Below are the code and all the weights of a small trained network. Each question names an input and a class and asks about switching units off, where a switched-off unit gives its printed mean instead of its output.

import numpy as np


def w(rows, s, z=0):
    codes = np.array(rows[::2]) - 128.0
    scale = np.full(codes.shape[1], s)
    scale[-1] = z or s
    return codes * scale


def norm(h):
    return h / np.sqrt((h * h).mean(-1, keepdims=True) + 1e-5)


def f(y):
    return np.maximum(y, 0)


def log_softmax(a):
    a = a - a.max(-1, keepdims=True)
    return a - np.log(np.exp(a).sum(-1, keepdims=True))


def net(x, mask):
    res = np.array(x, float).reshape(1, 3) / 4 @ E
    u = 0
    for l in range(2):
        y = f(norm(res) @ A[l][:, :-1].T + A[l][:, -1])
        res = res + np.where(mask[u : u + 14], y, B[l][:, -1]) @ B[l][:, :-1]
        u += 14
    return log_softmax(norm(res)[-1] @ U[:, :-1].T + U[:, -1])


A, B = {}, {}
E = w([
[80,119,253,210,169],'x0',
[192,199,135,201,108],'x1',
[108,164,46,190,157],'x2',
],0.0019)
A[0] = w([
[89,83,85,106,131,109],'L0N0',
[90,149,99,64,161,67],'L0N1',
[41,104,128,159,117,136],'L0N2',
[170,184,143,199,190,111],'L0N3',
[109,175,121,122,172,79],'L0N4',
[43,69,140,144,140,168],'L0N5',
[148,144,49,139,110,146],'L0N6',
[77,114,179,128,143,105],'L0N7',
[150,126,119,65,121,153],'L0N8',
[162,47,91,41,151,70],'L0N9',
[105,139,117,193,168,6],'L0N10',
[113,82,253,158,116,117],'L0N11',
[131,135,95,112,125,117],'L0N12',
[118,133,102,58,86,85],'L0N13',
],0.0041,0.0019)
B[0] = w([
[109,81,149,176,107,185],'L0N0',
[100,5,103,217,145,167],'L0N1',
[210,150,161,142,105,195],'L0N2',
[53,176,67,116,69,211],'L0N3',
[168,88,154,189,83,141],'L0N4',
[181,127,157,93,61,229],'L0N5',
[126,94,248,97,104,212],'L0N6',
[187,149,182,83,139,192],'L0N7',
[139,112,164,169,181,194],'L0N8',
[103,165,90,190,128,215],'L0N9',
[53,108,114,188,124,163],'L0N10',
[46,157,231,62,229,254],'L0N11',
[91,126,192,95,181,162],'L0N12',
[131,115,120,131,223,187],'L0N13',
],0.003,0.0027)
A[1] = w([
[147,229,70,41,46,73],'L1N0',
[92,111,87,224,116,15],'L1N1',
[236,119,114,85,165,5],'L1N2',
[124,184,137,214,99,135],'L1N3',
[80,160,159,197,123,89],'L1N4',
[52,101,139,167,142,34],'L1N5',
[69,11,61,94,151,152],'L1N6',
[76,73,74,82,136,54],'L1N7',
[126,92,147,178,225,188],'L1N8',
[117,109,28,223,152,243],'L1N9',
[165,137,109,188,136,135],'L1N10',
[104,39,78,107,139,120],'L1N11',
[234,107,164,3,86,110],'L1N12',
[191,10,79,124,88,226],'L1N13',
],0.0041,0.0012)
B[1] = w([
[186,189,180,110,130,173],'L1N0',
[111,58,77,47,117,181],'L1N1',
[45,146,55,56,170,161],'L1N2',
[112,103,106,147,49,206],'L1N3',
[80,110,25,107,143,206],'L1N4',
[163,183,121,118,108,185],'L1N5',
[189,149,195,203,109,251],'L1N6',
[157,106,184,227,103,185],'L1N7',
[174,152,71,85,120,239],'L1N8',
[150,9,193,118,123,232],'L1N9',
[73,104,156,35,91,156],'L1N10',
[200,119,116,252,141,211],'L1N11',
[118,109,50,127,150,218],'L1N12',
[136,139,91,178,223,228],'L1N13',
],0.0034,0.0028)
U = w([
[108,120,255,45,232,245],'0',
[181,174,13,44,223,120],'1',
[30,221,128,164,125,48],'2',
[204,215,108,98,37,8],'3',
[63,44,36,150,41,83],'4',
[229,49,122,244,199,243],'5',
],0.0095,0.0016)

Each question gives the input, the list of numbers given to net, and the class t.
The units are the neurons (one row each of A and B). Each row of codes is followed by its name. A weight is (code - 128) times the scale printed after its matrix; where a second scale follows, it is the last column's (A, B and U).
mask holds one flag per neuron, layer by layer. A switched-off neuron (its flag False) gives its mean, the last column of its row in B, instead of its output. The means were averaged over made-up inputs and are rounded, as every weight is.
A unit's drop is (log p(t) with every unit on - log p(t) with that unit switched off) / (log p(t) with every unit on - log p(t) with every unit switched off).
The circuit of an input: a set's keep is (log p(t) with only the set's units on - log p(t) with every unit switched off) / (log p(t) with every unit on - log p(t) with every unit switched off). Starting from the 12 units with the biggest drops (on a tie, the unit counted first), units are removed one at a time, each time the one whose removal leaves the highest keep (on an exact tie, the one counted first), for as long as the keep stays at least 0.8.
circuit, biggest first: the units of the circuit, biggest drop first
most important unit: the unit with the biggest drop
k most important neurons: the k neurons with the biggest drops, biggest first
k most important neurons of layer l: the k neurons of layer l with the biggest drops, biggest first
drop of u: that unit's drop, to one decimal
input [-2,5,-3], class 3: 2 most important neurons -> L1N0, L0N11
input [-8,2,7], class 5: circuit, biggest first -> L0N5, L1N9, L1N8, L1N4
input [0,5,1], class 3: circuit, biggest first -> L0N3, L1N13
input [-3,4,1], class 3: 2 most important neurons of layer 0 -> L0N11, L0N7
input [-1,5,-6], class 0: 3 most important neurons -> L1N8, L0N11, L1N4
input [5,6,-2], class 2: most important unit -> L0N3
input [-1,1,3], class 4: 2 most important neurons -> L0N11, L0N5
input [-4,4,6], class 3: 3 most important neurons -> L1N0, L0N1, L0N6
input [6,5,4], class 2: 2 most important neurons -> L0N11, L0N1
input [-3,1,1], class 1: 2 most important neurons -> L0N6, L0N11
input [6,0,3], class 2: 3 most important neurons of layer 0 -> L0N3, L0N6, L0N10
input [1,8,-3], class 2: 2 most important neurons -> L0N5, L1N8
input [3,8,-5], class 2: 3 most important neurons -> L0N3, L1N9, L0N6
input [3,3,2], class 2: 2 most important neurons -> L0N1, L0N11
input [3,-3,3], class 0: 2 most important neurons -> L1N11, L1N6
input [-5,4,1], class 1: most important neuron of layer 1 -> L1N12
input [-1,5,-2], class 3: 2 most important neurons -> L1N0, L0N11
input [0,7,1], class 3: 2 most important neurons -> L1N0, L0N1
input [3,2,2], class 2: 2 most important neurons of layer 0 -> L0N11, L0N1
input [5,3,3], class 2: drop of L0N6 -> -0.1
input [-5,-4,2], class 5: drop of L0N11 -> 0.0
input [0,2,3], class 4: drop of L0N11 -> 0.1
input [-5,5,8], class 3: drop of L0N6 -> 0.3
input [-2,2,-6], class 1: 2 most important neurons of layer 1 -> L1N12, L1N9
input [8,-1,6], class 2: most important neuron -> L0N11
